Here is a tiny trained network, its code and every weight. The questions are about switching its units off for an input and a class, where a switched-off unit gives its printed mean instead of its output.

import numpy as np


def w(rows, s, z=0):
    codes = np.array(rows[::2]) - 128.0
    scale = np.full(codes.shape[1], s)
    scale[-1] = z or s
    return codes * scale


def f(y):
    return y / 2 * (1 + np.tanh(0.7978845608 * (y + 0.044715 * y**3)))


def log_softmax(a):
    a = a - a.max(-1, keepdims=True)
    return a - np.log(np.exp(a).sum(-1, keepdims=True))


def net(x, mask):
    res = np.array(x, float).reshape(1, 3) / 4 @ E
    y = f(res @ A[0][:, :-1].T + A[0][:, -1])
    res = res + np.where(mask, y, B[0][:, -1]) @ B[0][:, :-1]
    return log_softmax(res[-1] @ U[:, :-1].T + U[:, -1])


A, B = {}, {}
E = w([
[179,60,209,197,194,129,123,132,44,241,134,31],'x0',
[68,72,181,113,42,157,16,186,106,93,147,199],'x1',
[85,211,74,39,150,62,155,197,47,159,5,101],'x2',
],0.011)
A[0] = w([
[91,82,203,126,59,127,52,174,175,66,148,192,201],'neuron 0',
[115,158,125,151,7,206,71,111,194,48,190,206,136],'neuron 1',
[220,96,119,149,203,191,212,62,190,106,134,85,254],'neuron 2',
[90,212,10,78,121,145,167,135,246,78,62,157,213],'neuron 3',
[52,237,18,25,86,61,166,233,84,112,21,149,195],'neuron 4',
[139,135,117,187,74,173,185,2,210,71,232,166,138],'neuron 5',
[202,205,100,127,214,71,204,103,60,175,62,23,181],'neuron 6',
[141,47,200,216,189,129,86,185,32,246,118,28,226],'neuron 7',
[113,67,134,153,80,164,68,120,246,54,212,219,199],'neuron 8',
[80,131,105,130,83,218,127,85,224,84,213,238,181],'neuron 9',
],0.0062,0.005)
B[0] = w([
[68,14,160,117,32,169,36,163,153,80,186,191,206],'neuron 0',
[98,60,181,156,42,167,84,89,221,27,180,163,213],'neuron 1',
[186,199,84,233,147,4,165,92,96,179,134,59,184],'neuron 2',
[114,190,84,8,57,89,173,91,183,52,134,140,219],'neuron 3',
[54,226,56,9,143,38,114,160,85,149,62,150,250],'neuron 4',
[198,152,55,219,133,86,149,82,202,80,213,129,192],'neuron 5',
[212,162,167,121,225,72,180,187,84,215,54,125,211],'neuron 6',
[142,82,217,159,121,161,52,127,45,216,47,17,226],'neuron 7',
[104,2,77,120,82,158,32,220,219,62,214,135,218],'neuron 8',
[161,65,109,147,59,82,142,96,250,66,217,155,210],'neuron 9',
],0.0069,0.021)
U = w([
[83,254,19,12,228,17,216,190,64,186,48,133,255],'0',
[29,67,211,84,51,192,32,193,12,177,85,112,161],'1',
[219,154,243,198,240,127,208,62,7,244,64,18,187],'2',
[190,136,93,231,189,103,172,33,138,178,197,73,48],'3',
[68,59,190,113,83,209,74,143,184,76,202,201,91],'4',
[19,214,75,24,36,107,135,73,127,33,95,165,50],'5',
[199,102,67,182,119,141,189,50,208,57,208,153,89],'6',
],0.0067,0.0041)

Each question gives the input, the list of numbers given to net, and the class t.
The units are the neurons (one row each of A and B). Each row of codes is followed by its name. A weight is (code - 128) times the scale printed after its matrix; where a second scale follows, it is the last column's (A, B and U).
mask holds one flag per neuron, in row order. A switched-off neuron (its flag False) gives its mean, the last column of its row in B, instead of its output. The means were averaged over made-up inputs and are rounded, as every weight is.
A unit's drop is (log p(t) with every unit on - log p(t) with that unit switched off) / (log p(t) with every unit on - log p(t) with every unit switched off).
The circuit of an input: a set's keep is (log p(t) with only the set's units on - log p(t) with every unit switched off) / (log p(t) with every unit on - log p(t) with every unit switched off). Starting from all 10 units, units are removed one at a time, each time the one whose removal leaves the highest keep (on an exact tie, the one counted first), for as long as the keep stays at least 0.8.
circuit, biggest first: the units of the circuit, biggest drop first
top k neurons: the k neurons with the biggest drops, biggest first
drop when u is switched off: that unit's drop, to one decimal
input [8,8,-7], class 1: top 2 neurons -> neuron 7; neuron 3
input [-7,6,2], class 4: circuit, biggest first -> neuron 0
input [5,2,-5], class 1: top 3 neurons -> neuron 7; neuron 6; neuron 9
input [-3,0,-2], class 6: circuit, biggest first -> neuron 7; neuron 4
input [-1,0,-3], class 6: top 2 neurons -> neuron 7; neuron 5
input [-7,-6,-2], class 6: top 2 neurons -> neuron 5; neuron 9
input [-2,5,6], class 0: top 2 neurons -> neuron 4; neuron 1
input [1,4,1], class 1: top 2 neurons -> neuron 9; neuron 5
input [-6,2,0], class 4: top 2 neurons -> neuron 8; neuron 1
input [1,2,3], class 0: top 3 neurons -> neuron 1; neuron 0; neuron 8
input [8,4,-6], class 1: top 2 neurons -> neuron 7; neuron 6
input [8,0,-3], class 2: drop when neuron 2 is switched off -> 0.0
input [-4,-1,-3], class 6: drop when neuron 7 is switched off -> 0.1
input [-2,0,-6], class 6: circuit, biggest first -> neuron 5
input [7,5,-6], class 1: drop when neuron 7 is switched off -> 1.7
